Below is a small trained network, with its code and all its weights. Each question gives an input and a class and asks what happens when units are switched off, that is, made to give their printed mean instead of their output.

import numpy as np


def w(rows, s, z=0):
    codes = np.array(rows[::2]) - 128.0
    scale = np.full(codes.shape[1], s)
    scale[-1] = z or s
    return codes * scale


def f(y):
    return np.maximum(y, 0)


def log_softmax(a):
    a = a - a.max(-1, keepdims=True)
    return a - np.log(np.exp(a).sum(-1, keepdims=True))


def net(x, mask):
    res = np.array(x, float).reshape(1, 7) / 4 @ E
    y = f(res @ A[0][:, :-1].T + A[0][:, -1])
    res = res + np.where(mask, y, B[0][:, -1]) @ B[0][:, :-1]
    return log_softmax(res[-1] @ U[:, :-1].T + U[:, -1])


A, B = {}, {}
E = w([
[250,39,165,229,165],'x0',
[63,105,255,171,251],'x1',
[131,130,130,128,133],'x2',
[116,127,124,143,126],'x3',
[124,118,131,122,125],'x4',
[181,219,240,167,35],'x5',
[123,128,126,131,125],'x6',
],0.009)
A[0] = w([
[140,105,236,126,180,78],'n0',
[88,70,98,78,220,166],'n1',
[96,93,178,205,165,192],'n2',
[97,103,173,201,159,49],'n3',
[5,130,165,104,243,136],'n4',
[22,210,142,115,165,188],'n5',
[195,106,140,158,71,135],'n6',
[138,61,67,109,131,136],'n7',
[196,56,85,183,135,226],'n8',
[99,62,55,171,205,193],'n9',
[100,254,138,55,91,255],'n10',
[82,121,38,115,232,224],'n11',
[55,155,45,46,106,214],'n12',
],0.011,0.0048)
B[0] = w([
[56,114,155,212,167,205],'n0',
[176,87,68,59,174,219],'n1',
[89,99,142,202,206,219],'n2',
[82,65,148,169,201,184],'n3',
[200,131,194,41,173,251],'n4',
[170,158,186,42,125,215],'n5',
[159,167,147,190,33,187],'n6',
[60,74,78,185,86,175],'n7',
[186,94,19,201,156,219],'n8',
[170,101,36,47,181,221],'n9',
[144,209,172,49,97,232],'n10',
[167,2,44,47,150,228],'n11',
[78,117,97,34,33,222],'n12',
],0.0091,0.015)
U = w([
[52,78,99,71,99,54],'0',
[168,93,177,60,185,2],'1',
[148,27,82,187,94,112],'2',
[120,94,99,157,237,108],'3',
[133,173,167,106,88,237],'4',
[106,205,244,98,211,113],'5',
[222,105,172,213,66,148],'6',
[49,67,188,223,160,224],'7',
],0.011,0.0051)

Each question gives the input, the list of numbers given to net, and the class t.
The units are the neurons (one row each of A and B). Each row of codes is followed by its name. A weight is (code - 128) times the scale printed after its matrix; where a second scale follows, it is the last column's (A, B and U).
mask holds one flag per neuron, in row order. A switched-off neuron (its flag False) gives its mean, the last column of its row in B, instead of its output. The means were averaged over made-up inputs and are rounded, as every weight is.
A unit's drop is (log p(t) with every unit on - log p(t) with that unit switched off) / (log p(t) with every unit on - log p(t) with every unit switched off).
The circuit of an input: a set's keep is (log p(t) with only the set's units on - log p(t) with every unit switched off) / (log p(t) with every unit on - log p(t) with every unit switched off). Starting from the 12 units with the biggest drops (on a tie, the unit counted first), units are removed one at a time, each time the one whose removal leaves the highest keep (on an exact tie, the one counted first), for as long as the keep stays at least 0.8.
units of the circuit, in order: the units of the circuit, biggest drop first
unit that matters most: the unit with the biggest drop
k most important neurons: the k neurons with the biggest drops, biggest first
drop when u is switched off: that unit's drop, to one decimal
input [-2,0,8,-6,-8,8,-6], class 4: 2 most important neurons => (n4 n2)
input [4,-8,-4,6,-4,1,-1], class 6: units of the circuit, in order => (n11 n6)
input [-8,0,2,3,6,7,8], class 4: unit that matters most => n12
input [1,-3,-2,6,1,-4,5], class 2: units of the circuit, in order => (n10 n4)
input [2,-1,7,-2,1,-6,6], class 2: units of the circuit, in order => (n7 n10)
input [4,-3,8,-3,-7,0,1], class 2: 2 most important neurons => (n10 n4)
input [1,7,8,4,-2,0,2], class 3: 2 most important neurons => (n10 n2)
input [-1,-4,-1,-3,5,6,4], class 4: 2 most important neurons => (n10 n8)
input [7,-5,-1,6,7,2,0], class 6: 3 most important neurons => (n6 n11 n9)
input [-5,-8,6,-4,-1,1,8], class 4: 3 most important neurons => (n10 n11 n9)
input [1,1,0,-6,7,5,-3], class 7: 2 most important neurons => (n4 n5)
input [2,0,-8,4,6,-7,1], class 2: 2 most important neurons => (n7 n11)
input [-2,0,2,-2,-3,-5,6], class 0: 2 most important neurons => (n12 n7)
input [7,-5,8,6,0,2,1], class 6: units of the circuit, in order => (n6)
input [-7,5,-8,1,5,-7,3], class 1: drop when n1 is switched off => 0.0
input [3,1,3,-3,0,4,-3], class 7: drop when n10 is switched off => 0.1
input [-5,4,-1,6,-4,-6,-8], class 1: drop when n4 is switched off => 0.3
